Below is a small trained network, with its code and all its weights. Each question gives an input and a target symbol and asks what happens when units are switched off, that is, made to give their printed mean instead of their output.

import numpy as np


def w(rows, s, z=0):
    codes = np.array(rows[::2]) - 128.0
    scale = np.full(codes.shape[1], s)
    scale[-1] = z or s
    return codes * scale


def f(y):
    return y / 2 * (1 + np.tanh(0.7978845608 * (y + 0.044715 * y**3)))


def softmax(a):
    e = np.exp(a - a.max(-1, keepdims=True))
    return e / e.sum(-1, keepdims=True)


def log_softmax(a):
    a = a - a.max(-1, keepdims=True)
    return a - np.log(np.exp(a).sum(-1, keepdims=True))


def net(x, mask):
    ids = ['δζθμπτφω'.index(c) for c in x.split()]
    T = len(ids)
    res = E[ids] + P[:T]
    q, k, v = (res @ M[0].T for M in (Q, K, V))
    z = softmax(np.where(np.tri(T) > 0, q @ k.T / 2**0.5, -1e9)) @ v
    res = res + np.where(mask[0], z, O[0][:, -1]) @ O[0][:, :-1]
    y = f(res @ A[0][:, :-1].T + A[0][:, -1])
    res = res + np.where(mask[1:9], y, B[0][:, -1]) @ B[0][:, :-1]
    return log_softmax(res[-1] @ U[:, :-1].T + U[:, -1])


Q, K, V, O, A, B = {}, {}, {}, {}, {}, {}
E = w([
[144,58,136,128,118,42,153,191],'δ',
[123,126,89,123,68,161,63,62],'ζ',
[229,77,191,182,162,87,164,161],'θ',
[165,48,209,87,134,117,164,195],'μ',
[137,91,162,138,97,106,114,180],'π',
[108,113,143,156,2,196,138,183],'τ',
[68,179,239,189,85,129,99,140],'φ',
[72,119,158,196,186,72,111,98],'ω',
],0.014)
P = w([
[163,162,172,175,72,26,186,191],'0',
[150,133,189,197,94,69,112,171],'1',
[144,120,161,212,106,94,88,149],'2',
[89,82,184,161,100,127,97,118],'3',
[86,65,155,181,86,135,93,73],'4',
[81,46,175,185,80,157,92,41],'5',
[62,20,184,150,81,203,96,2],'6',
],0.0061)
Q[0] = w([
[104,37,220,254,16,117,62,215],'h1',
[211,149,18,70,98,196,104,155],'h1',
],0.0098)
K[0] = w([
[92,140,115,122,120,155,91,9],'h1',
[98,156,182,173,129,113,156,177],'h1',
],0.014)
V[0] = w([
[125,114,120,158,219,24,136,71],'h1',
[30,255,167,206,117,134,86,62],'h1',
],0.008)
O[0] = w([
[5,148,110,183,167,167,255,101,99],'h1',
[95,206,172,117,171,47,127,61,245],'h1',
],0.01,0.011)
A[0] = w([
[169,182,159,97,112,93,96,134,124],'n1',
[117,222,140,118,226,103,129,127,12],'n2',
[131,105,42,142,90,254,227,157,94],'n3',
[229,64,52,67,133,141,37,159,2],'n4',
[98,107,77,100,87,133,146,214,142],'n5',
[108,146,129,164,184,91,131,150,173],'n6',
[170,156,182,112,84,130,134,125,142],'n7',
[163,89,131,195,123,210,123,118,176],'n8',
],0.0084,0.005)
B[0] = w([
[147,127,108,99,143,96,117,153,254],'n1',
[145,78,105,114,90,190,144,177,211],'n2',
[131,230,46,63,233,77,104,69,139],'n3',
[173,147,127,67,86,207,255,90,139],'n4',
[32,59,101,126,129,125,108,198,137],'n5',
[142,152,130,99,106,130,148,102,208],'n6',
[144,122,108,140,197,120,65,145,216],'n7',
[137,112,114,175,176,184,157,163,134],'n8',
],0.0096,0.0085)
U = w([
[51,125,71,60,143,94,124,177,2],'δ',
[162,159,156,107,151,40,83,102,182],'ζ',
[80,146,139,136,96,152,206,82,150],'θ',
[119,109,123,64,190,190,131,145,88],'μ',
[168,152,80,163,198,150,151,128,91],'π',
[117,2,154,221,74,156,100,173,179],'τ',
[145,138,88,113,108,125,143,125,42],'φ',
[185,102,131,84,61,175,151,124,89],'ω',
],0.0069,0.0062)

Each question gives the input, a string of symbols that net reads in full, and the target symbol t.
The units are the heads (2 rows each of Q, K, V and O) and the neurons (one row each of A and B). Each row of codes is followed by its name. A weight is (code - 128) times the scale printed after its matrix; where a second scale follows, it is the last column's (O, A, B and U).
mask holds one flag per unit, heads first, then neurons. A switched-off unit (its flag False) gives its mean, the last column of its rows in O or B, instead of its output. The means were averaged over made-up inputs and are rounded, as every weight is.
A unit's drop is (log p(t) with every unit on - log p(t) with that unit switched off) / (log p(t) with every unit on - log p(t) with every unit switched off).
The circuit of an input: a set's keep is (log p(t) with only the set's units on - log p(t) with every unit switched off) / (log p(t) with every unit on - log p(t) with every unit switched off). Starting from all 9 units, units are removed one at a time, each time the one whose removal leaves the highest keep (on an exact tie, the one counted first), for as long as the keep stays at least 0.8.
units of the circuit, in order: the units of the circuit, biggest drop first
k most important neurons: the k neurons with the biggest drops, biggest first
drop of u: that unit's drop, to one decimal
input φ π δ μ, target τ: units of the circuit, in order : h1, n3
input θ ω φ τ, target θ: most important neuron : n1
input ζ φ τ, target τ: units of the circuit, in order : h1, n3, n6
input φ ω π φ, target θ: units of the circuit, in order : h1, n1
input θ δ θ, target π: 2 most important neurons : n3, n8
input ω φ π π π, target τ: 4 most important neurons : n3, n1, n6, n4
input π π δ ω ω τ μ, target θ: units of the circuit, in order : h1, n7
input π τ θ δ, target ω: units of the circuit, in order : h1, n4
input τ π ω φ δ, target θ: units of the circuit, in order : h1, n7
input θ φ π δ π θ θ, target τ: drop of n6 : 0.1
input φ π μ τ τ, target ω: drop of h1 : 1.4
input τ π θ, target ω: drop of n4 : 0.8
